Moves between objects:
luve ρ mudi
luve η nefi
luve ξ mima
luve ζ mulu
luve λ sofa
mudi ρ fivo
mudi η mima
mudi ξ vodi
mudi ζ gamu
mudi λ tana
lipu ρ mudo
lipu η ganu
lipu ξ dasi
lipu ζ regu
lipu λ lovi
radu ρ popa
radu η vamo
radu ξ nosa
radu ζ mudo
radu λ kava
peri ρ sodo
peri η tune
peri ξ tuka
peri ζ simo
peri λ nede
tuka ρ nake
tuka η kava
tuka ξ lari
tuka ζ zuto
tuka λ peri
tano ρ gava
tano η vame
tano ξ tute
tano ζ rala
tano λ pubi
nopo ρ tune
nopo η lesa
nopo ξ rina
nopo ζ mepu
nopo λ dasi
kona ρ lave
kona η lago
kona ξ nive
kona ζ fivo
kona λ tute
senu ρ beki
senu η rala
senu ξ gosa
senu ζ tano
senu λ nive
duzi ρ mufu
duzi η lide
duzi ξ regu
duzi ζ delo
duzi λ lesa
neda ρ simo
neda η mepu
neda ξ nuno
neda ζ nopo
neda λ vamo
lave ρ lifu
lave η nive
lave ξ zefa
lave ζ rune
lave λ lide
goga ρ taso
goga η neta
goga ξ poku
goga ζ lari
goga λ zagu
popa ρ luve
popa η nosa
popa ξ nefi
popa ζ nede
popa λ lari
mudo ρ nede
mudo η dasi
mudo ξ lumu
mudo ζ vamo
mudo λ sazi
zuto ρ goga
zuto η sazi
zuto ξ neta
zuto ζ kava
zuto λ simo
mepu ρ nuno
mepu η beki
mepu ξ lovi
mepu ζ lesa
mepu λ lifu
regu ρ vamo
regu η lave
regu ξ lifu
regu ζ ganu
regu λ duzi
ganu ρ dasi
ganu η rune
ganu ξ fumo
ganu ζ lave
ganu λ delo
mima ρ vodi
mima η zagu
mima ξ vana
mima ζ sodo
mima λ luve
gava ρ duzi
gava η tute
gava ξ lide
gava ζ gosa
gava λ pavu
mafa ρ kona
mafa η gamu
mafa ξ lago
mafa ζ mudi
mafa λ vame
gamu ρ lago
gamu η sodo
gamu ξ riso
gamu ζ mima
gamu λ mezu
mulu ρ gamu
mulu η peri
mulu ξ sodo
mulu ζ nefi
mulu λ poku
tute ρ lide
tute η mafa
tute ξ kona
tute ζ fugu
tute λ tano
tigo ρ rala
tigo η sofa
tigo ξ tana
tigo ζ taso
tigo λ riso
lari ρ sofa
lari η radu
lari ξ popa
lari ζ neta
lari λ tuka
zefa ρ mepu
zefa η senu
zefa ξ beki
zefa ζ pavu
zefa λ lave
lago ρ nive
lago η riso
lago ξ ropa
lago ζ vodi
lago λ mafa
zagu ρ vana
zagu η zuto
zagu ξ goga
zagu ζ tuka
zagu λ nefi
beki ρ lovi
beki η gosa
beki ξ delo
beki ζ gava
beki λ zefa
vana ρ teva
vana η goga
vana ξ taso
vana ζ nake
vana λ mima
nefi ρ mima
nefi η simo
nefi ξ zagu
nefi ζ peri
nefi λ popa
nake ρ tigo
nake η lari
nake ξ sofa
nake ζ goga
nake λ sodo
teva ρ tano
teva η taso
teva ξ vame
teva ζ tigo
teva λ vodi
nosa ρ nefi
nosa η neda
nosa ξ simo
nosa ζ lumu
nosa λ radu
riso ρ ropa
riso η nake
riso ξ tigo
riso ζ vana
riso λ gamu
nede ρ mulu
nede η lumu
nede ξ peri
nede ζ nosa
nede λ neta
sazi ρ neta
sazi η lipu
sazi ξ mudo
sazi ζ mufu
sazi λ nuno
tana ρ fugu
tana η luve
tana ξ mudi
tana ζ mezu
tana λ tigo
vodi ρ pubi
vodi η vana
vodi ξ teva
vodi ζ riso
vodi λ mudi
tune ρ tuka
tune η rina
tune ξ kava
tune ζ nuno
tune λ lumu
taso ρ vame
taso η poku
taso ξ mezu
taso ζ sofa
taso λ vana
neta ρ poku
neta η mudo
neta ξ nede
neta ζ radu
neta λ zuto
lesa ρ rina
lesa η gava
lesa ξ duzi
lesa ζ beki
lesa λ fumo
nive ρ zefa
nive η ropa
nive ξ senu
nive ζ pubi
nive λ kona
vamo ρ nosa
vamo η lifu
vamo ξ neda
vamo ζ dasi
vamo λ mufu
lumu ρ peri
lumu η nopo
lumu ξ tune
lumu ζ neda
lumu λ mudo
fugu ρ kopi
fugu η mudi
fugu ξ fivo
fugu ζ mafa
fugu λ rala
sodo ρ riso
sodo η tuka
sodo ξ nake
sodo ζ zagu
sodo λ mulu
kava ρ lari
kava η mufu
kava ξ radu
kava ζ sazi
kava λ tune
dasi ρ lumu
dasi η fumo
dasi ξ nopo
dasi ζ lifu
dasi λ lipu
kopi ρ ganu
kopi η fivo
kopi ξ rune
kopi ζ kona
kopi λ gosa
lide ρ regu
lide η kona
lide ξ lave
lide ζ kopi
lide λ gava
ropa ρ senu
ropa η tigo
ropa ξ rala
ropa ζ teva
ropa λ lago
rala ρ gosa
rala η tana
rala ξ fugu
rala ζ vame
rala λ ropa
sofa ρ tana
sofa η popa
sofa ξ luve
sofa ζ poku
sofa λ nake
lifu ρ neda
lifu η zefa
lifu ξ mepu
lifu ζ fumo
lifu λ regu
vame ρ tute
vame η mezu
vame ξ mafa
vame ζ tana
vame λ teva
rina ρ kava
rina η duzi
rina ξ mufu
rina ζ lovi
rina λ nopo
mezu ρ mafa
mezu η mulu
mezu ξ gamu
mezu ζ luve
mezu λ taso
fivo ρ rune
fivo η vodi
fivo ξ pubi
fivo ζ lago
fivo λ fugu
lovi ρ sazi
lovi η delo
lovi ξ lipu
lovi ζ duzi
lovi λ mepu
poku ρ mezu
poku η nede
poku ξ mulu
poku ζ popa
poku λ goga
pubi ρ pavu
pubi η teva
pubi ξ tano
pubi ζ ropa
pubi λ fivo
fumo ρ nopo
fumo η pavu
fumo ξ lesa
fumo ζ zefa
fumo λ ganu
nuno ρ zuto
nuno η lovi
nuno ξ sazi
nuno ζ rina
nuno λ neda
mufu ρ radu
mufu η regu
mufu ξ vamo
mufu ζ lipu
mufu λ rina
simo ρ zagu
simo η nuno
simo ξ zuto
simo ζ tune
simo λ nosa
pavu ρ lesa
pavu η tano
pavu ξ gava
pavu ζ senu
pavu λ rune
rune ρ fumo
rune η pubi
rune ξ pavu
rune ζ nive
rune λ kopi
gosa ρ delo
gosa η fugu
gosa ξ kopi
gosa ζ tute
gosa λ senu
delo ρ lipu
delo η kopi
delo ξ ganu
delo ζ lide
delo λ beki

In the rows, zero is written as 468.

The rows follow the links: the fewer symbols apart two objects are, the more alike their rows tend to be.

Each row is also shifted at random along 3 hidden directions that mean nothing.

Name the object of each row.
570,385,632,291,438,390,490,354,545,479,496,446,414,570,391,470,314,381,417,526,406,521,549,378: poku
497,543,497,589,352,515,428,437,351,435,496,480,435,457,522,459,537,548,464,392,530,415,354,473: gosa
564,535,584,495,347,518,460,367,384,485,550,407,422,541,499,486,401,396,420,517,534,490,389,398: mafa
443,402,458,437,473,382,450,508,504,401,382,579,453,415,432,422,532,546,497,316,392,392,505,604: nopo
547,542,509,563,342,503,359,478,369,418,484,490,458,461,543,429,531,681,465,343,509,402,359,734: rune
389,366,430,380,568,385,530,504,567,459,399,519,467,439,388,460,469,377,490,455,383,467,574,394: kava
335,454,351,544,521,449,500,548,454,426,393,555,481,358,466,449,599,472,512,365,448,406,468,455: mepu
572,487,491,408,498,524,411,468,508,544,540,348,522,547,497,487,370,534,438,621,494,556,494,637: vana
642,489,572,378,429,483,393,395,493,516,547,379,493,568,491,478,358,816,427,559,490,552,476,515: taso
459,363,493,336,524,367,477,485,577,443,408,524,463,469,388,439,430,459,474,429,368,465,577,537: radu
553,548,579,546,302,497,434,374,346,434,519,469,402,506,509,451,475,586,439,401,529,438,354,389: tute
318,406,325,449,618,416,551,530,533,468,383,542,496,372,415,471,536,512,520,460,409,465,542,243: sazi
553,362,629,278,450,375,491,380,566,469,476,459,406,567,376,459,319,311,426,497,382,509,572,447: nefi
393,386,443,359,577,408,566,475,572,495,433,469,466,467,390,488,412,250,471,540,400,506,580,303: nede
553,543,501,495,430,548,437,414,422,526,557,363,485,529,524,496,414,585,438,574,547,528,414,420: vodi
399,351,488,364,516,370,516,496,562,424,391,543,440,457,377,447,457,174,480,406,360,435,571,522: lumu
338,399,405,457,527,383,554,494,502,414,376,583,436,392,405,453,531,379,507,377,396,418,515,279: mufu
494,569,427,561,464,586,464,452,398,533,559,363,506,491,536,510,451,505,449,601,569,524,398,384: vame
388,406,349,392,644,455,526,547,583,531,438,437,541,445,428,497,438,386,491,592,436,532,582,426: peri
470,492,338,431,633,531,462,528,541,583,501,358,591,482,502,518,421,740,471,678,498,591,527,411: sodo
509,553,534,565,337,523,458,415,349,462,526,438,426,488,515,478,479,387,451,450,537,446,358,417: tano
503,480,473,414,515,497,497,434,509,549,525,371,502,527,462,512,373,469,444,635,486,564,501,325: luve

In each set, the symbols that take the first to the second take the third to the fourth, perhaps in another order. Give the fourth.
Answers are names.
431,563,382,639,436,561,432,518,359,463,485,456,500,408,551,476,572,522,492,440,552,426,359,538
to 561,504,509,439,459,528,431,437,479,541,551,359,497,550,501,497,372,487,428,602,519,543,464,515
as 550,547,577,518,335,511,476,341,360,481,547,425,409,526,508,484,422,525,426,488,544,484,370,262
to goga

571,429,537,332,494,444,421,440,557,514,501,403,497,549,446,478,351,623,439,568,444,553,538,546
to 513,513,376,449,582,559,423,524,525,579,537,334,579,509,521,517,409,652,462,675,518,577,500,556
as 472,351,548,312,494,331,517,417,573,430,409,541,417,487,369,451,410,506,463,416,358,472,573,316
to peri

555,488,544,412,443,510,453,425,479,527,546,367,469,562,473,496,355,323,422,586,499,536,478,523
to 617,417,600,311,447,435,410,430,552,499,520,400,468,583,433,463,322,458,421,542,429,534,549,685
as 607,497,621,412,371,489,444,353,441,495,551,390,422,572,472,481,356,485,413,543,505,519,441,408
to luve

573,541,522,489,403,546,408,439,423,515,559,365,476,539,522,489,404,445,432,556,541,506,416,605
to 565,440,564,356,462,464,456,422,528,509,521,388,472,565,438,482,327,342,425,575,453,538,528,529
as 430,379,408,377,574,402,444,563,584,461,398,506,518,438,431,446,482,495,489,442,380,467,576,690
to lovi

407,433,509,496,396,388,510,435,420,374,396,598,390,413,432,430,544,440,485,286,423,368,440,351
to 446,367,467,344,540,367,497,465,577,458,405,519,470,464,393,451,439,635,478,449,377,487,574,363
as 438,431,480,489,419,394,450,474,446,377,394,582,428,407,458,422,549,618,494,293,418,380,453,499
to simo

386,466,439,541,435,451,486,505,419,398,406,559,428,399,464,442,562,324,495,325,451,375,433,509
to 325,568,275,685,510,596,491,588,361,488,466,448,525,363,546,493,610,210,509,486,560,420,374,515
as 501,425,453,356,565,450,476,474,571,530,477,417,518,506,446,483,383,574,459,587,437,558,559,456
to simo

506,573,443,552,449,590,428,483,404,527,555,353,510,495,547,507,447,389,450,589,568,514,394,572
to 539,533,496,493,435,537,454,402,419,529,558,375,479,525,518,498,403,595,433,589,543,535,420,328
as 530,540,442,478,500,562,432,471,463,563,551,343,530,520,526,505,405,537,444,639,543,552,454,520
to vana

452,385,416,372,574,390,441,536,583,468,406,514,521,443,435,446,475,732,488,443,384,481,575,578
to 476,381,477,330,547,376,488,448,586,471,429,498,473,475,406,463,424,712,474,487,390,515,573,332
as 485,506,547,557,312,444,484,362,347,386,454,550,375,446,490,440,541,693,465,314,494,397,358,200
to delo

560,428,548,331,484,432,451,417,555,510,505,408,472,552,434,474,341,539,429,562,440,548,547,477
to 530,490,464,414,522,506,462,436,506,552,525,371,514,524,482,502,381,656,448,632,509,575,491,369
as 526,565,486,562,388,564,419,446,369,490,543,403,470,497,533,482,469,470,448,503,560,482,369,529
to kona

421,460,341,419,638,518,504,539,554,575,490,372,566,474,470,521,411,406,474,674,480,574,551,440
to 436,352,504,355,504,359,492,478,560,422,386,554,435,461,381,436,448,350,479,384,362,432,568,521
as 374,525,395,619,435,515,495,501,371,428,442,517,449,390,507,464,589,321,495,386,517,395,381,427
to ropa

437,498,474,570,377,461,464,452,377,396,436,543,423,418,490,442,564,520,484,327,484,385,387,430
to 396,386,423,405,541,369,512,479,536,434,382,563,463,411,414,442,506,661,500,402,388,453,542,309
as 499,341,579,287,480,336,504,408,583,438,422,524,407,514,362,445,379,420,454,434,348,477,584,408
to mezu

439,382,426,376,556,393,452,539,575,448,391,526,500,436,427,445,478,558,495,418,379,452,567,628
to 517,416,470,335,560,453,437,510,591,517,479,408,533,517,443,476,378,512,455,564,422,542,568,640
as 430,394,460,431,477,374,455,492,505,396,382,580,456,416,430,421,529,640,499,325,387,408,509,500
to zuto

421,445,474,514,409,414,470,466,421,382,402,579,419,415,456,425,554,485,489,299,436,376,439,470
to 435,510,383,578,446,485,412,538,418,417,419,536,502,382,525,435,601,773,502,340,481,396,408,603
as 402,377,428,396,552,385,488,513,560,438,390,541,475,427,407,443,486,490,493,413,387,448,560,482
to neda

